Below are the code and all the weights of a small trained network. Each question names an input and a class and asks about switching units off, where a switched-off unit gives its printed mean instead of its output.

import numpy as np


def w(rows, s, z=0):
    codes = np.array(rows[::2]) - 128.0
    scale = np.full(codes.shape[1], s)
    scale[-1] = z or s
    return codes * scale


def f(y):
    return y / 2 * (1 + np.tanh(0.7978845608 * (y + 0.044715 * y**3)))


def log_softmax(a):
    a = a - a.max(-1, keepdims=True)
    return a - np.log(np.exp(a).sum(-1, keepdims=True))


def net(x, mask):
    res = np.array(x, float).reshape(1, 2) / 4 @ E
    y = f(res @ A[0][:, :-1].T + A[0][:, -1])
    res = res + np.where(mask, y, B[0][:, -1]) @ B[0][:, :-1]
    return log_softmax(res[-1] @ U[:, :-1].T + U[:, -1])


A, B = {}, {}
E = w([
[246,81,87],'x0',
[130,91,252],'x1',
],0.012)
A[0] = w([
[155,142,102,190],'N0',
[143,144,127,76],'N1',
[46,143,202,251],'N2',
[128,135,131,34],'N3',
[154,143,221,107],'N4',
[90,106,123,43],'N5',
[164,92,127,173],'N6',
[133,100,252,152],'N7',
[42,174,160,157],'N8',
[24,119,142,125],'N9',
[218,106,206,185],'N10',
[239,119,140,223],'N11',
[96,135,129,1],'N12',
[210,142,142,201],'N13',
[146,127,104,77],'N14',
[160,158,127,146],'N15',
[145,115,141,154],'N16',
[77,134,121,171],'N17',
[96,150,201,58],'N18',
[87,106,251,46],'N19',
],0.025,0.0069)
B[0] = w([
[224,147,121,172],'N0',
[127,136,113,125],'N1',
[81,197,236,250],'N2',
[103,125,115,121],'N3',
[172,108,35,204],'N4',
[91,125,106,134],'N5',
[121,190,97,177],'N6',
[154,74,2,252],'N7',
[31,45,168,224],'N8',
[33,59,143,211],'N9',
[202,176,232,231],'N10',
[105,212,37,239],'N11',
[91,136,93,136],'N12',
[112,205,83,201],'N13',
[193,157,84,146],'N14',
[152,135,115,145],'N15',
[107,176,124,148],'N16',
[141,103,167,173],'N17',
[167,146,167,191],'N18',
[211,164,218,240],'N19',
],0.05,0.022)
U = w([
[179,205,116,245],'0',
[151,162,166,80],'1',
[132,140,113,67],'2',
[136,173,4,98],'3',
[146,134,118,69],'4',
[48,127,148,146],'5',
[174,43,97,161],'6',
],0.011)

Each question gives the input, the list of numbers given to net, and the class t.
The units are the neurons (one row each of A and B). Each row of codes is followed by its name. A weight is (code - 128) times the scale printed after its matrix; where a second scale follows, it is the last column's (A, B and U).
mask holds one flag per neuron, in row order. A switched-off neuron (its flag False) gives its mean, the last column of its row in B, instead of its output. The means were averaged over made-up inputs and are rounded, as every weight is.
A unit's drop is (log p(t) with every unit on - log p(t) with that unit switched off) / (log p(t) with every unit on - log p(t) with every unit switched off).
The circuit of an input: a set's keep is (log p(t) with only the set's units on - log p(t) with every unit switched off) / (log p(t) with every unit on - log p(t) with every unit switched off). Starting from the 12 units with the biggest drops (on a tie, the unit counted first), units are removed one at a time, each time the one whose removal leaves the highest keep (on an exact tie, the one counted first), for as long as the keep stays at least 0.8.
units of the circuit, in order: the units of the circuit, biggest drop first
unit that matters most: the unit with the biggest drop
k most important neurons: the k neurons with the biggest drops, biggest first
drop of u: that unit's drop, to one decimal
input [1,-4], class 3: 2 most important neurons -> N10; N19
input [-2,-6], class 6: units of the circuit, in order -> N2; N11
input [-7,5], class 5: units of the circuit, in order -> N9
input [-2,8], class 1: 4 most important neurons -> N2; N19; N11; N8
input [-8,7], class 5: 2 most important neurons -> N2; N8
input [-2,6], class 1: 3 most important neurons -> N2; N19; N11
input [1,1], class 3: 3 most important neurons -> N19; N2; N18
input [4,-7], class 3: 2 most important neurons -> N10; N19
input [-6,7], class 1: 3 most important neurons -> N19; N2; N18
input [1,-3], class 3: 4 most important neurons -> N10; N19; N2; N18
input [4,4], class 3: 3 most important neurons -> N2; N11; N7
input [8,-2], class 3: 2 most important neurons -> N11; N19
input [8,3], class 3: 3 most important neurons -> N11; N19; N2
input [-3,-8], class 6: unit that matters most -> N2
input [-3,6], class 1: drop of N2 -> 3.1
input [-3,5], class 1: drop of N19 -> 1.4
input [-1,-5], class 6: drop of N11 -> 0.6
